Here is a tiny trained network, its code and every weight. The questions are about switching its units off for an input and a class, where a switched-off unit gives its printed mean instead of its output.

import numpy as np


def w(rows, s, z=0):
    codes = np.array(rows[::2]) - 128.0
    scale = np.full(codes.shape[1], s)
    scale[-1] = z or s
    return codes * scale


def f(y):
    return np.maximum(y, 0)


def log_softmax(a):
    a = a - a.max(-1, keepdims=True)
    return a - np.log(np.exp(a).sum(-1, keepdims=True))


def net(x, mask):
    res = np.array(x, float).reshape(1, 2) / 4 @ E
    y = f(res @ A[0][:, :-1].T + A[0][:, -1])
    res = res + np.where(mask, y, B[0][:, -1]) @ B[0][:, :-1]
    return log_softmax(res[-1] @ U[:, :-1].T + U[:, -1])


A, B = {}, {}
E = w([
[55,96,198,215],'x0',
[154,4,194,91],'x1',
],0.011)
A[0] = w([
[144,62,182,124,109],'neuron 1',
[145,79,155,109,95],'neuron 2',
[177,85,154,74,97],'neuron 3',
[38,107,167,246,85],'neuron 4',
[112,110,158,123,253],'neuron 5',
[176,91,165,109,171],'neuron 6',
[115,94,170,84,148],'neuron 7',
[34,98,170,213,95],'neuron 8',
[149,93,172,121,113],'neuron 9',
[139,80,157,96,113],'neuron 10',
[137,222,48,147,82],'neuron 11',
[145,100,170,126,140],'neuron 12',
[200,102,70,84,144],'neuron 13',
[156,73,128,79,100],'neuron 14',
[90,217,105,206,109],'neuron 15',
[138,69,150,97,119],'neuron 16',
[79,100,190,215,124],'neuron 17',
[200,141,110,34,115],'neuron 18',
[109,88,159,199,140],'neuron 19',
[174,137,85,50,143],'neuron 20',
],0.011,0.015)
B[0] = w([
[127,177,76,63,174],'neuron 1',
[126,200,111,41,151],'neuron 2',
[148,178,137,89,157],'neuron 3',
[232,128,183,65,205],'neuron 4',
[48,138,49,234,249],'neuron 5',
[107,176,57,133,187],'neuron 6',
[105,170,48,106,173],'neuron 7',
[236,107,153,97,200],'neuron 8',
[114,175,105,85,156],'neuron 9',
[95,179,94,64,159],'neuron 10',
[148,156,91,58,181],'neuron 11',
[136,188,81,128,164],'neuron 12',
[216,87,143,190,183],'neuron 13',
[143,172,139,93,155],'neuron 14',
[122,192,22,42,189],'neuron 15',
[111,158,99,94,165],'neuron 16',
[254,118,124,141,206],'neuron 17',
[227,89,167,154,180],'neuron 18',
[234,92,136,186,189],'neuron 19',
[237,95,134,186,186],'neuron 20',
],0.0087,0.016)
U = w([
[216,104,147,134,93],'0',
[97,212,79,13,100],'1',
[75,128,92,246,251],'2',
[83,134,171,119,94],'3',
[64,91,132,109,94],'4',
[61,151,199,126,103],'5',
[108,100,168,92,106],'6',
[47,57,166,115,102],'7',
],0.012)

Each question gives the input, the list of numbers given to net, and the class t.
The units are the neurons (one row each of A and B). Each row of codes is followed by its name. A weight is (code - 128) times the scale printed after its matrix; where a second scale follows, it is the last column's (A, B and U).
mask holds one flag per neuron, in row order. A switched-off neuron (its flag False) gives its mean, the last column of its row in B, instead of its output. The means were averaged over made-up inputs and are rounded, as every weight is.
A unit's drop is (log p(t) with every unit on - log p(t) with that unit switched off) / (log p(t) with every unit on - log p(t) with every unit switched off).
The circuit of an input: a set's keep is (log p(t) with only the set's units on - log p(t) with every unit switched off) / (log p(t) with every unit on - log p(t) with every unit switched off). Starting from the 12 units with the biggest drops (on a tie, the unit counted first), units are removed one at a time, each time the one whose removal leaves the highest keep (on an exact tie, the one counted first), for as long as the keep stays at least 0.8.
circuit, biggest first: the units of the circuit, biggest drop first
most important unit: the unit with the biggest drop
k most important neurons: the k neurons with the biggest drops, biggest first
drop of u: that unit's drop, to one decimal
input [1,-3], class 2: circuit, biggest first : [neuron 4; neuron 8]
input [6,8], class 1: most important unit : neuron 1
input [-8,-8], class 0: 3 most important neurons : [neuron 20; neuron 18; neuron 13]
input [-4,5], class 1: 2 most important neurons : [neuron 19; neuron 17]
input [-3,-1], class 2: 3 most important neurons : [neuron 4; neuron 8; neuron 17]
input [1,3], class 2: 3 most important neurons : [neuron 15; neuron 4; neuron 11]
input [-4,-3], class 0: 2 most important neurons : [neuron 5; neuron 20]
input [0,-3], class 2: 2 most important neurons : [neuron 4; neuron 1]
input [-3,3], class 2: drop of neuron 8 : 0.2
input [6,-6], class 0: drop of neuron 2 : 0.1
input [8,-8], class 0: drop of neuron 4 : 0.3
